Here is a tiny trained network, its code and every weight. The questions are about switching its units off for an input and a class, where a switched-off unit gives its printed mean instead of its output.

import numpy as np


def w(rows, s, z=0):
    codes = np.array(rows[::2]) - 128.0
    scale = np.full(codes.shape[1], s)
    scale[-1] = z or s
    return codes * scale


def norm(h):
    return h / np.sqrt((h * h).mean(-1, keepdims=True) + 1e-5)


def f(y):
    return np.maximum(y, 0)


def log_softmax(a):
    a = a - a.max(-1, keepdims=True)
    return a - np.log(np.exp(a).sum(-1, keepdims=True))


def net(x, mask):
    res = np.array(x, float).reshape(1, 2) / 4 @ E
    u = 0
    for l in range(3):
        y = f(norm(res) @ A[l][:, :-1].T + A[l][:, -1])
        res = res + np.where(mask[u : u + 5], y, B[l][:, -1]) @ B[l][:, :-1]
        u += 5
    return log_softmax(norm(res)[-1] @ U[:, :-1].T + U[:, -1])


A, B = {}, {}
E = w([
[210,184,125,138,59],'x0',
[17,254,142,166,37],'x1',
],0.0079)
A[0] = w([
[78,103,78,187,153,1],'0.n0',
[169,87,123,75,119,42],'0.n1',
[156,213,188,138,80,47],'0.n2',
[120,249,212,121,8,122],'0.n3',
[141,101,126,125,166,15],'0.n4',
],0.013,0.0063)
B[0] = w([
[140,101,76,141,91,137],'0.n0',
[161,108,169,104,109,152],'0.n1',
[83,139,160,88,154,177],'0.n2',
[101,168,148,249,66,251],'0.n3',
[119,84,147,123,181,140],'0.n4',
],0.017,0.014)
A[1] = w([
[145,64,98,131,118,124],'1.n0',
[125,229,196,224,54,118],'1.n1',
[142,204,193,234,23,75],'1.n2',
[182,98,154,92,139,2],'1.n3',
[169,206,154,117,9,191],'1.n4',
],0.015,0.005)
B[1] = w([
[85,131,138,93,116,157],'1.n0',
[28,136,113,193,80,253],'1.n1',
[44,154,51,142,157,251],'1.n2',
[178,99,225,107,158,154],'1.n3',
[141,142,57,250,56,197],'1.n4',
],0.015,0.02)
A[2] = w([
[34,117,66,56,92,17],'2.n0',
[155,186,135,131,72,245],'2.n1',
[194,83,93,190,35,2],'2.n2',
[101,255,119,182,94,41],'2.n3',
[210,145,76,211,56,159],'2.n4',
],0.014,0.0045)
B[2] = w([
[53,190,46,32,175,193],'2.n0',
[120,199,99,168,76,182],'2.n1',
[206,219,103,163,54,154],'2.n2',
[123,28,67,151,9,246],'2.n3',
[191,205,137,121,151,213],'2.n4',
],0.013,0.011)
U = w([
[204,163,144,184,73,197],'0',
[174,30,221,49,205,168],'1',
[6,161,31,15,227,100],'2',
[125,192,91,153,255,3],'3',
[30,152,42,234,39,154],'4',
],0.016,0.011)

Each question gives the input, the list of numbers given to net, and the class t.
The units are the neurons (one row each of A and B). Each row of codes is followed by its name. A weight is (code - 128) times the scale printed after its matrix; where a second scale follows, it is the last column's (A, B and U).
mask holds one flag per neuron, layer by layer. A switched-off neuron (its flag False) gives its mean, the last column of its row in B, instead of its output. The means were averaged over made-up inputs and are rounded, as every weight is.
A unit's drop is (log p(t) with every unit on - log p(t) with that unit switched off) / (log p(t) with every unit on - log p(t) with every unit switched off).
The circuit of an input: a set's keep is (log p(t) with only the set's units on - log p(t) with every unit switched off) / (log p(t) with every unit on - log p(t) with every unit switched off). Starting from the 12 units with the biggest drops (on a tie, the unit counted first), units are removed one at a time, each time the one whose removal leaves the highest keep (on an exact tie, the one counted first), for as long as the keep stays at least 0.8.
units of the circuit, in order: the units of the circuit, biggest drop first
most important unit: the unit with the biggest drop
k most important neurons: the k neurons with the biggest drops, biggest first
top k neurons in layer l: the k neurons of layer l with the biggest drops, biggest first
drop of u: that unit's drop, to one decimal
input [-6,0], class 2: units of the circuit, in order	[0.n3; 1.n4; 1.n1]
input [-5,-6], class 1: 2 most important neurons	[0.n3; 1.n2]
input [-4,-3], class 1: 4 most important neurons	[0.n3; 1.n2; 1.n4; 1.n1]
input [-6,2], class 2: most important unit	1.n4
input [-5,-4], class 1: top 3 neurons in layer 1	[1.n2; 1.n1; 1.n4]
input [-8,-3], class 2: 3 most important neurons	[0.n3; 1.n4; 1.n3]
input [2,-3], class 1: 2 most important neurons	[0.n3; 1.n4]
input [6,-6], class 0: 3 most important neurons	[0.n3; 0.n2; 0.n1]
input [-3,1], class 2: units of the circuit, in order	[1.n4; 0.n3; 1.n1]
input [0,-7], class 1: 2 most important neurons	[0.n3; 1.n4]
input [-2,-4], class 1: 3 most important neurons	[0.n3; 1.n2; 1.n4]
input [8,-8], class 0: 2 most important neurons	[0.n3; 0.n2]
input [-3,-8], class 1: 2 most important neurons	[0.n3; 1.n2]
input [-7,-1], class 2: 2 most important neurons	[0.n3; 1.n4]
input [-7,3], class 2: most important neuron	[1.n4]
input [4,-7], class 1: drop of 1.n4	0.3
input [-5,-1], class 2: drop of 1.n4	0.6
input [-6,1], class 2: drop of 0.n3	0.9
input [6,-4], class 0: drop of 0.n3	1.0
input [-8,-2], class 2: top neuron in layer 0	[0.n3]
